Below are the code and all the weights of a small trained network. Each question names an input and a class and asks about switching units off, where a switched-off unit gives its printed mean instead of its output.

import numpy as np


def w(rows, s, z=0):
    codes = np.array(rows[::2]) - 128.0
    scale = np.full(codes.shape[1], s)
    scale[-1] = z or s
    return codes * scale


def f(y):
    return np.maximum(y, 0)


def log_softmax(a):
    a = a - a.max(-1, keepdims=True)
    return a - np.log(np.exp(a).sum(-1, keepdims=True))


def net(x, mask):
    res = np.array(x, float).reshape(1, 6) / 4 @ E
    y = f(res @ A[0][:, :-1].T + A[0][:, -1])
    res = res + np.where(mask, y, B[0][:, -1]) @ B[0][:, :-1]
    return log_softmax(res[-1] @ U[:, :-1].T + U[:, -1])


A, B = {}, {}
E = w([
[74,33,143,1,187,47,148,73,53,114,186],'x0',
[215,32,89,122,166,216,215,201,108,211,211],'x1',
[119,127,115,143,120,110,131,134,133,124,154],'x2',
[131,137,125,128,115,129,141,125,99,125,128],'x3',
[127,111,129,142,133,124,117,131,137,116,134],'x4',
[81,61,97,126,4,226,149,24,195,123,147],'x5',
],0.0077)
A[0] = w([
[133,60,89,122,118,182,175,125,158,160,140,91],'neuron 0',
[142,60,120,127,110,217,190,153,144,120,160,107],'neuron 1',
[139,111,132,90,218,41,140,147,80,121,134,167],'neuron 2',
[122,155,97,183,62,202,134,97,197,151,122,169],'neuron 3',
[84,188,133,124,113,77,88,78,147,87,98,254],'neuron 4',
[173,58,110,124,162,203,200,207,118,163,167,141],'neuron 5',
[76,25,133,25,177,44,160,52,79,120,152,147],'neuron 6',
[83,66,115,114,17,215,153,8,180,123,145,147],'neuron 7',
[174,206,123,197,138,142,128,230,142,141,111,254],'neuron 8',
[163,56,110,120,176,154,180,186,108,153,165,149],'neuron 9',
],0.011,0.0055)
B[0] = w([
[187,150,151,163,93,135,100,125,80,129,176,180],'neuron 0',
[204,98,153,160,101,140,102,148,73,128,165,189],'neuron 1',
[104,139,143,22,122,132,117,198,109,139,90,207],'neuron 2',
[122,115,147,153,14,139,146,178,127,123,60,209],'neuron 3',
[64,142,150,149,166,103,82,99,94,95,50,214],'neuron 4',
[191,88,87,90,132,158,204,164,173,172,165,211],'neuron 5',
[99,118,108,13,148,108,123,38,95,143,201,249],'neuron 6',
[114,107,109,159,45,150,137,4,162,121,129,239],'neuron 7',
[142,121,104,219,241,118,124,136,171,127,112,210],'neuron 8',
[130,205,141,102,105,146,195,169,160,107,181,197],'neuron 9',
],0.017,0.019)
U = w([
[99,146,150,191,220,106,59,164,113,107,58,231],'0',
[61,142,169,172,54,140,108,111,177,76,50,193],'1',
[164,110,75,159,196,130,167,214,202,159,153,127],'2',
[188,84,133,185,68,171,147,151,136,148,140,87],'3',
[63,140,181,43,174,69,55,151,69,121,109,159],'4',
[52,81,90,91,107,108,91,1,135,119,127,123],'5',
[118,146,123,28,134,124,173,197,148,160,177,120],'6',
[155,106,121,83,77,147,146,64,108,147,224,3],'7',
],0.0069,0.0022)

Each question gives the input, the list of numbers given to net, and the class t.
The units are the neurons (one row each of A and B). Each row of codes is followed by its name. A weight is (code - 128) times the scale printed after its matrix; where a second scale follows, it is the last column's (A, B and U).
mask holds one flag per neuron, in row order. A switched-off neuron (its flag False) gives its mean, the last column of its row in B, instead of its output. The means were averaged over made-up inputs and are rounded, as every weight is.
A unit's drop is (log p(t) with every unit on - log p(t) with that unit switched off) / (log p(t) with every unit on - log p(t) with every unit switched off).
The circuit of an input: a set's keep is (log p(t) with only the set's units on - log p(t) with every unit switched off) / (log p(t) with every unit on - log p(t) with every unit switched off). Starting from all 10 units, units are removed one at a time, each time the one whose removal leaves the highest keep (on an exact tie, the one counted first), for as long as the keep stays at least 0.8.
circuit, biggest first: the units of the circuit, biggest drop first
most important unit: the unit with the biggest drop
top k neurons: the k neurons with the biggest drops, biggest first
drop when u is switched off: that unit's drop, to one decimal
input [-1,0,1,4,1,2], class 1: most important unit	neuron 6
input [-2,3,-8,-4,7,0], class 2: circuit, biggest first	neuron 7; neuron 6
input [-2,8,7,6,-1,8], class 3: top 2 neurons	neuron 6; neuron 3
input [-6,1,-2,-5,-7,-1], class 2: top 2 neurons	neuron 4; neuron 8
input [1,1,-2,5,5,-7], class 6: top 2 neurons	neuron 2; neuron 4
input [-8,-6,7,-7,-7,0], class 0: top 2 neurons	neuron 8; neuron 7
input [0,7,-6,5,1,-7], class 2: top 2 neurons	neuron 8; neuron 6
input [-1,-6,6,3,8,7], class 1: top 2 neurons	neuron 6; neuron 3
input [3,-2,-3,-2,-4,0], class 4: top 2 neurons	neuron 7; neuron 5
input [7,-4,-5,0,5,-3], class 4: top 2 neurons	neuron 7; neuron 2
input [3,1,7,0,-8,-1], class 6: top 2 neurons	neuron 7; neuron 4
input [-6,-8,1,6,6,0], class 0: top 3 neurons	neuron 7; neuron 8; neuron 4
input [1,5,-3,-4,2,-7], class 6: top 2 neurons	neuron 2; neuron 9
input [0,0,1,-1,-2,0], class 0: top 2 neurons	neuron 6; neuron 7
input [-8,8,-7,6,-8,-2], class 2: circuit, biggest first	neuron 8
input [6,0,6,-7,1,-4], class 4: drop when neuron 5 is switched off	0.5
input [1,-8,-7,6,-5,-4], class 4: drop when neuron 0 is switched off	0.0
input [8,5,4,8,-2,-3], class 6: drop when neuron 2 is switched off	0.1
